Below is a small trained network, with its code and all its weights. Each question gives an input and a target symbol and asks what happens when units are switched off, that is, made to give their printed mean instead of their output.

import numpy as np


def w(rows, s, z=0):
    codes = np.array(rows[::2]) - 128.0
    scale = np.full(codes.shape[1], s)
    scale[-1] = z or s
    return codes * scale


def norm(h):
    return h / np.sqrt((h * h).mean(-1, keepdims=True) + 1e-5)


def f(y):
    return y / 2 * (1 + np.tanh(0.7978845608 * (y + 0.044715 * y**3)))


def softmax(a):
    e = np.exp(a - a.max(-1, keepdims=True))
    return e / e.sum(-1, keepdims=True)


def log_softmax(a):
    a = a - a.max(-1, keepdims=True)
    return a - np.log(np.exp(a).sum(-1, keepdims=True))


def net(x, mask):
    ids = ['ΓΔΦΨΩαβεζηθλμξστ'.index(c) for c in x.split()]
    T = len(ids)
    res = E[ids] + P[:T]
    u = 0
    for l in range(2):
        q, k, v = (norm(res) @ M[l].T for M in (Q, K, V))
        z = softmax(np.where(np.tri(T) > 0, q @ k.T / 3**0.5, -1e9)) @ v
        res = res + np.where(mask[u], z, O[l][:, -1]) @ O[l][:, :-1]
        u += 1
        y = f(norm(res) @ A[l][:, :-1].T + A[l][:, -1])
        res = res + np.where(mask[u : u + 12], y, B[l][:, -1]) @ B[l][:, :-1]
        u += 12
    return log_softmax(norm(res)[-1] @ U[:, :-1].T + U[:, -1])


Q, K, V, O, A, B = {}, {}, {}, {}, {}, {}
E = w([
[98,147,4,90],'Γ',
[95,144,127,116],'Δ',
[136,127,111,142],'Φ',
[129,128,112,147],'Ψ',
[127,133,110,146],'Ω',
[133,128,110,145],'α',
[125,137,111,146],'β',
[99,140,123,143],'ε',
[140,103,123,122],'ζ',
[100,114,147,88],'η',
[133,115,114,145],'θ',
[145,123,112,131],'λ',
[141,105,122,125],'μ',
[96,145,126,119],'ξ',
[141,105,123,125],'σ',
[129,136,110,145],'τ',
],0.022)
P = w([
[129,94,52,106],'0',
[89,35,83,121],'1',
[146,125,50,90],'2',
[101,54,125,137],'3',
[157,141,97,110],'4',
[113,67,158,155],'5',
[172,158,136,122],'6',
[132,78,197,167],'7',
[188,163,185,124],'8',
[160,111,213,194],'9',
[191,140,3,28],'10',
],0.0071)
Q[0] = w([
[91,90,108,85],'0.h1',
[205,255,52,65],'0.h1',
[91,52,84,90],'0.h1',
],0.0087)
K[0] = w([
[160,171,165,115],'0.h1',
[148,163,11,38],'0.h1',
[183,175,182,138],'0.h1',
],0.011)
V[0] = w([
[195,154,167,191],'0.h1',
[203,122,100,41],'0.h1',
[101,3,179,145],'0.h1',
],0.0034)
O[0] = w([
[59,161,215,38,6],'0.h1',
[27,139,146,212,135],'0.h1',
[164,234,3,139,214],'0.h1',
],0.0023,0.0018)
A[0] = w([
[149,122,127,134,86],'0.n1',
[139,198,197,171,43],'0.n2',
[162,154,80,108,129],'0.n3',
[39,205,179,152,196],'0.n4',
[71,131,114,164,133],'0.n5',
[144,195,67,192,175],'0.n6',
[245,51,157,153,153],'0.n7',
[99,130,77,3,113],'0.n8',
[176,165,161,248,160],'0.n9',
[186,51,130,35,154],'0.n10',
[135,137,152,143,2],'0.n11',
[64,148,221,78,148],'0.n12',
],0.004,0.0036)
B[0] = w([
[130,116,157,123,96],'0.n1',
[102,181,209,184,65],'0.n2',
[141,143,126,83,160],'0.n3',
[40,173,35,119,185],'0.n4',
[134,127,66,159,158],'0.n5',
[130,146,18,92,251],'0.n6',
[171,53,79,46,234],'0.n7',
[143,166,70,135,193],'0.n8',
[155,106,35,197,206],'0.n9',
[86,184,68,78,222],'0.n10',
[153,100,254,199,43],'0.n11',
[49,138,73,106,144],'0.n12',
],0.0074,0.0018)
Q[1] = w([
[191,212,251,158],'1.h1',
[123,98,191,157],'1.h1',
[131,135,192,182],'1.h1',
],0.027)
K[1] = w([
[43,12,5,105],'1.h1',
[158,204,62,89],'1.h1',
[136,148,54,56],'1.h1',
],0.015)
V[1] = w([
[3,48,163,159],'1.h1',
[165,13,168,126],'1.h1',
[104,82,62,236],'1.h1',
],0.014)
O[1] = w([
[155,2,139,184,84],'1.h1',
[40,93,133,170,94],'1.h1',
[102,113,222,166,255],'1.h1',
],0.014,0.0077)
A[1] = w([
[178,111,201,109,143],'1.n1',
[139,74,8,182,3],'1.n2',
[56,106,82,164,95],'1.n3',
[120,145,95,168,232],'1.n4',
[141,132,169,108,101],'1.n5',
[152,74,97,157,150],'1.n6',
[128,79,205,153,126],'1.n7',
[113,139,202,101,141],'1.n8',
[99,135,96,149,129],'1.n9',
[126,143,124,102,131],'1.n10',
[145,144,152,99,135],'1.n11',
[147,122,125,155,95],'1.n12',
],0.016,0.0032)
B[1] = w([
[214,139,78,142,217],'1.n1',
[106,46,175,7,213],'1.n2',
[156,115,4,158,198],'1.n3',
[127,79,87,55,183],'1.n4',
[152,123,136,152,159],'1.n5',
[157,219,147,123,180],'1.n6',
[76,46,109,121,209],'1.n7',
[96,128,215,152,254],'1.n8',
[142,125,80,153,159],'1.n9',
[167,139,140,145,161],'1.n10',
[130,124,137,172,171],'1.n11',
[150,119,147,100,124],'1.n12',
],0.018,0.005)
U = w([
[122,131,103,95,191],'Γ',
[217,171,120,131,69],'Δ',
[91,159,164,132,119],'Φ',
[94,111,178,152,79],'Ψ',
[124,143,174,147,71],'Ω',
[89,144,178,148,167],'α',
[141,155,184,153,125],'β',
[197,12,161,199,99],'ε',
[113,122,76,133,68],'ζ',
[130,82,161,3,254],'η',
[17,34,123,174,70],'θ',
[74,255,106,75,83],'λ',
[105,122,52,143,180],'μ',
[219,175,121,139,135],'ξ',
[110,125,67,138,147],'σ',
[132,170,176,136,110],'τ',
],0.0097,0.0014)

Each question gives the input, a string of symbols that net reads in full, and the target symbol t.
The units are the heads (3 rows each of Q, K, V and O) and the neurons (one row each of A and B). Each row of codes is followed by its name. A weight is (code - 128) times the scale printed after its matrix; where a second scale follows, it is the last column's (O, A, B and U).
mask holds one flag per unit, layer by layer, with each layer's heads first. A switched-off unit (its flag False) gives its mean, the last column of its rows in O or B, instead of its output. The means were averaged over made-up inputs and are rounded, as every weight is.
A unit's drop is (log p(t) with every unit on - log p(t) with that unit switched off) / (log p(t) with every unit on - log p(t) with every unit switched off).
The circuit of an input: a set's keep is (log p(t) with only the set's units on - log p(t) with every unit switched off) / (log p(t) with every unit on - log p(t) with every unit switched off). Starting from the 12 units with the biggest drops (on a tie, the unit counted first), units are removed one at a time, each time the one whose removal leaves the highest keep (on an exact tie, the one counted first), for as long as the keep stays at least 0.8.
units of the circuit, in order: the units of the circuit, biggest drop first
most important unit: the unit with the biggest drop
top k neurons: the k neurons with the biggest drops, biggest first
k most important neurons of layer l: the k neurons of layer l with the biggest drops, biggest first
input ε λ α η μ Δ η ξ λ ζ, target λ: units of the circuit, in order => 1.h1
input μ η η η ε Ω Φ η λ ε, target λ: top 2 neurons => 0.n12, 0.n10
input Ψ β η α, target η: top 4 neurons => 0.n9, 0.n6, 0.n7, 1.n2
input Ω θ ξ, target θ: units of the circuit, in order => 0.n4, 1.h1
input λ ε Φ, target ε: units of the circuit, in order => 0.n7, 1.h1
input λ μ α ε Δ, target ε: top 2 neurons => 0.n7, 0.n10
input η θ Φ η θ η ε τ θ ε λ, target ε: top 3 neurons => 0.n7, 1.n7, 0.n9
input ε ε ε ε λ, target ε: units of the circuit, in order => 0.n10, 1.h1
input θ ε ε ξ, target ε: units of the circuit, in order => 1.h1, 1.n1, 1.n7, 0.n10
input ζ λ σ α λ ξ, target λ: 4 most important neurons of layer 0 => 0.n4, 0.n12, 0.n5, 0.n3
input η α ζ θ ε, target θ: 3 most important neurons of layer 0 => 0.n4, 0.n12, 0.n6
input ε θ α, target θ: 2 most important neurons of layer 0 => 0.n4, 0.n6
input λ α θ τ τ ξ η λ, target η: top 2 neurons => 0.n7, 0.n9
input η θ η Γ η λ ε θ η, target θ: 2 most important neurons of layer 0 => 0.n4, 0.n8
input η η η η θ, target η: top 2 neurons => 0.n6, 0.n9
input ε Δ η Φ, target η: 3 most important neurons of layer 0 => 0.n7, 0.n9, 0.n6
input θ α η Φ ε η, target ε: top 3 neurons => 0.n12, 0.n7, 0.n9
input λ λ Δ Ψ Φ ε λ β, target λ: top neuron => 0.n4
input η η Ω θ σ θ η ε λ ε Ψ, target ε: top 4 neurons => 0.n7, 0.n10, 1.n7, 0.n9
input Ω λ Φ α ε Ψ θ θ, target θ: top 2 neurons => 0.n4, 0.n7
input μ λ η θ α α τ μ Ψ η Ω, target η: most important unit => 0.n6
